Here is a tiny trained network, its code and every weight. The questions are about switching its units off for an input and a class, where a switched-off unit gives its printed mean instead of its output.

import numpy as np


def w(rows, s, z=0):
    codes = np.array(rows[::2]) - 128.0
    scale = np.full(codes.shape[1], s)
    scale[-1] = z or s
    return codes * scale


def norm(h):
    return h / np.sqrt((h * h).mean(-1, keepdims=True) + 1e-5)


def f(y):
    return np.maximum(y, 0)


def log_softmax(a):
    a = a - a.max(-1, keepdims=True)
    return a - np.log(np.exp(a).sum(-1, keepdims=True))


def net(x, mask):
    res = np.array(x, float).reshape(1, 4) / 4 @ E
    u = 0
    for l in range(4):
        y = f(norm(res) @ A[l][:, :-1].T + A[l][:, -1])
        res = res + np.where(mask[u : u + 13], y, B[l][:, -1]) @ B[l][:, :-1]
        u += 13
    return log_softmax(norm(res)[-1] @ U[:, :-1].T + U[:, -1])


A, B = {}, {}
E = w([
[118,210,159,168,112,159,202],'x0',
[124,110,212,199,156,87,89],'x1',
[199,48,162,136,65,127,180],'x2',
[173,167,116,103,70,1,116],'x3',
],0.0044)
A[0] = w([
[108,20,161,200,163,65,26,161],'0.n0',
[132,174,135,103,96,87,192,68],'0.n1',
[101,190,96,97,225,103,115,95],'0.n2',
[197,152,189,116,56,58,113,83],'0.n3',
[98,104,80,80,35,177,57,128],'0.n4',
[134,101,176,144,174,94,116,3],'0.n5',
[116,141,244,194,144,72,155,11],'0.n6',
[131,164,73,71,3,242,160,140],'0.n7',
[131,75,56,56,160,103,135,71],'0.n8',
[233,68,189,134,116,181,116,119],'0.n9',
[99,229,104,129,104,14,29,161],'0.n10',
[66,97,133,109,123,114,34,152],'0.n11',
[144,176,227,194,208,84,196,138],'0.n12',
],0.0047,0.0019)
B[0] = w([
[187,93,42,156,54,192,69,242],'0.n0',
[106,82,82,121,128,149,180,179],'0.n1',
[170,189,163,25,146,162,83,199],'0.n2',
[24,73,123,128,145,36,165,221],'0.n3',
[217,138,128,153,63,171,66,180],'0.n4',
[86,152,125,192,37,166,127,148],'0.n5',
[151,114,79,100,4,148,56,196],'0.n6',
[99,159,112,161,46,86,63,229],'0.n7',
[183,29,35,252,111,177,136,176],'0.n8',
[147,187,224,74,186,142,141,196],'0.n9',
[89,130,131,80,170,118,151,254],'0.n10',
[205,156,133,146,190,206,43,194],'0.n11',
[148,202,63,173,94,115,107,223],'0.n12',
],0.0044,0.004)
A[1] = w([
[75,102,60,99,97,162,166,2],'1.n0',
[90,177,118,181,98,65,197,61],'1.n1',
[218,91,78,96,171,11,82,94],'1.n2',
[163,61,106,177,235,118,80,104],'1.n3',
[186,43,170,147,124,134,188,103],'1.n4',
[119,112,161,173,143,199,92,109],'1.n5',
[124,75,114,140,53,180,168,185],'1.n6',
[171,158,110,138,115,231,129,213],'1.n7',
[164,232,110,166,177,107,193,14],'1.n8',
[144,72,191,96,29,58,187,135],'1.n9',
[64,53,139,160,163,165,142,88],'1.n10',
[149,123,141,146,82,136,73,116],'1.n11',
[109,50,128,171,158,255,120,104],'1.n12',
],0.0055,0.0024)
B[1] = w([
[165,220,15,129,21,100,109,145],'1.n0',
[77,40,154,143,156,238,126,189],'1.n1',
[42,28,144,176,182,157,233,200],'1.n2',
[172,64,148,166,139,178,208,181],'1.n3',
[143,238,90,83,234,138,90,165],'1.n4',
[78,108,147,142,150,27,151,188],'1.n5',
[159,159,128,66,167,102,69,209],'1.n6',
[68,156,104,49,133,69,105,253],'1.n7',
[130,3,180,106,115,239,151,156],'1.n8',
[122,217,139,62,205,162,100,218],'1.n9',
[40,180,165,176,166,9,178,140],'1.n10',
[117,146,63,173,105,134,89,186],'1.n11',
[72,74,101,111,125,33,199,216],'1.n12',
],0.0046,0.005)
A[2] = w([
[105,173,119,128,162,165,77,65],'2.n0',
[230,127,203,68,147,126,136,92],'2.n1',
[164,148,180,158,105,158,106,5],'2.n2',
[110,86,141,100,115,197,100,84],'2.n3',
[111,110,202,134,93,106,148,65],'2.n4',
[145,144,84,153,79,143,90,100],'2.n5',
[107,144,63,123,127,145,76,96],'2.n6',
[74,128,115,138,115,213,119,63],'2.n7',
[129,186,127,142,108,189,100,74],'2.n8',
[77,235,148,151,88,152,214,172],'2.n9',
[186,110,67,122,143,121,118,134],'2.n10',
[140,114,175,255,107,89,83,17],'2.n11',
[123,112,181,157,48,230,168,72],'2.n12',
],0.0077,0.0027)
B[2] = w([
[188,161,166,60,160,105,122,186],'2.n0',
[89,205,101,81,178,173,72,152],'2.n1',
[131,101,99,134,143,127,139,133],'2.n2',
[133,102,124,162,170,78,173,154],'2.n3',
[109,76,63,41,139,115,156,136],'2.n4',
[128,133,170,156,88,105,86,174],'2.n5',
[140,135,208,136,35,115,157,219],'2.n6',
[177,74,147,201,116,96,137,176],'2.n7',
[140,70,111,108,115,122,142,176],'2.n8',
[149,39,103,176,172,134,88,254],'2.n9',
[118,152,193,189,120,187,160,186],'2.n10',
[199,254,111,152,102,91,144,156],'2.n11',
[197,34,140,144,141,215,105,151],'2.n12',
],0.006)
A[3] = w([
[29,64,175,82,80,10,137,94],'3.n0',
[106,230,102,90,105,139,94,145],'3.n1',
[7,96,161,141,142,87,191,101],'3.n2',
[151,196,182,183,182,89,110,127],'3.n3',
[84,164,84,118,23,204,141,3],'3.n4',
[162,138,255,44,145,177,134,101],'3.n5',
[4,103,83,123,151,8,222,81],'3.n6',
[123,181,153,106,88,132,77,54],'3.n7',
[112,156,105,107,5,185,147,32],'3.n8',
[67,132,222,35,232,162,66,95],'3.n9',
[196,169,139,156,164,127,78,119],'3.n10',
[114,166,156,107,164,209,143,110],'3.n11',
[129,58,77,160,120,198,134,81],'3.n12',
],0.0058,0.0037)
B[3] = w([
[94,144,213,147,171,122,204,213],'3.n0',
[160,67,127,182,182,157,165,193],'3.n1',
[84,115,178,114,56,43,160,196],'3.n2',
[186,150,12,152,64,123,125,174],'3.n3',
[195,179,102,198,112,82,84,158],'3.n4',
[130,122,127,43,141,135,186,180],'3.n5',
[2,103,149,158,191,18,220,231],'3.n6',
[108,65,122,160,95,159,177,158],'3.n7',
[142,198,106,146,96,48,74,172],'3.n8',
[183,162,101,73,113,163,191,253],'3.n9',
[78,176,86,93,113,99,146,180],'3.n10',
[153,153,92,69,127,100,145,156],'3.n11',
[144,85,170,168,177,170,120,204],'3.n12',
],0.0067,0.0045)
U = w([
[40,110,147,155,191,23,233,190],'0',
[229,170,22,219,53,88,74,220],'1',
[203,214,22,2,213,199,194,171],'2',
[199,13,116,221,167,192,102,206],'3',
[148,128,201,124,70,113,140,165],'4',
[73,210,187,86,151,220,27,2],'5',
[41,180,194,54,105,213,39,2],'6',
[43,221,227,66,137,195,26,2],'7',
],0.0088,0.0053)

Each question gives the input, the list of numbers given to net, and the class t.
The units are the neurons (one row each of A and B). Each row of codes is followed by its name. A weight is (code - 128) times the scale printed after its matrix; where a second scale follows, it is the last column's (A, B and U).
mask holds one flag per neuron, layer by layer. A switched-off neuron (its flag False) gives its mean, the last column of its row in B, instead of its output. The means were averaged over made-up inputs and are rounded, as every weight is.
A unit's drop is (log p(t) with every unit on - log p(t) with that unit switched off) / (log p(t) with every unit on - log p(t) with every unit switched off).
The circuit of an input: a set's keep is (log p(t) with only the set's units on - log p(t) with every unit switched off) / (log p(t) with every unit on - log p(t) with every unit switched off). Starting from the 12 units with the biggest drops (on a tie, the unit counted first), units are removed one at a time, each time the one whose removal leaves the highest keep (on an exact tie, the one counted first), for as long as the keep stays at least 0.8.
circuit, biggest first: the units of the circuit, biggest drop first
most important unit: the unit with the biggest drop
top k neurons: the k neurons with the biggest drops, biggest first
k most important neurons of layer l: the k neurons of layer l with the biggest drops, biggest first
input [-7,-3,7,-8], class 0: circuit, biggest first : (1.n12; 1.n10)
input [4,-7,8,8], class 0: circuit, biggest first : (0.n3; 0.n0; 3.n6)
input [-5,4,2,-5], class 0: top 4 neurons : (1.n12; 1.n5; 1.n7; 2.n9)
input [8,-1,-7,-7], class 3: circuit, biggest first : (2.n9; 2.n7)
input [5,0,-5,-3], class 2: circuit, biggest first : (2.n0; 3.n9)
input [-6,1,-2,-7], class 0: circuit, biggest first : (1.n10)
input [3,-4,-8,-8], class 0: circuit, biggest first : (1.n12; 2.n7)
input [-6,3,-5,2], class 3: top 2 neurons : (0.n0; 1.n9)
input [2,-3,1,2], class 4: 4 most important neurons of layer 0 : (0.n7; 0.n0; 0.n6; 0.n12)
input [2,-6,7,-5], class 2: top 4 neurons : (1.n6; 0.n9; 0.n0; 0.n12)
input [3,1,1,0], class 4: top 3 neurons : (0.n6; 0.n0; 2.n6)
input [-2,-1,6,-4], class 2: top 2 neurons : (0.n9; 1.n4)
input [6,-2,6,-2], class 2: top 2 neurons : (1.n6; 1.n9)
input [-8,-2,-7,0], class 3: top 3 neurons : (0.n8; 1.n9; 1.n3)
input [1,4,-6,-4], class 2: most important unit : 0.n2
input [-8,-7,-1,-8], class 0: top 2 neurons : (1.n12; 0.n0)
input [2,7,1,6], class 1: top 3 neurons : (0.n12; 0.n0; 2.n11)
input [5,-1,1,0], class 3: top 2 neurons : (0.n0; 1.n1)
input [-6,2,5,-6], class 0: top 3 neurons : (1.n12; 1.n5; 1.n10)
input [-6,-4,-8,6], class 2: top 3 neurons : (0.n2; 0.n11; 1.n12)
input [-4,-8,7,8], class 0: top 2 neurons : (0.n3; 1.n2)
input [4,-7,-1,6], class 1: top 3 neurons : (1.n12; 1.n0; 1.n7)
input [6,4,3,5], class 3: 3 most important neurons of layer 1 : (1.n1; 1.n7; 1.n12)
input [-4,-4,6,-4], class 2: most important unit : 0.n9
input [-7,-6,6,-7], class 0: top 3 neurons : (1.n12; 1.n7; 0.n0)
input [3,2,1,2], class 4: 3 most important neurons of layer 1 : (1.n12; 1.n7; 1.n3)
input [6,4,0,5], class 3: 2 most important neurons of layer 0 : (0.n12; 0.n7)
input [3,2,0,-2], class 4: 2 most important neurons of layer 2 : (2.n6; 2.n8)
input [-1,5,1,4], class 1: most important unit : 0.n0
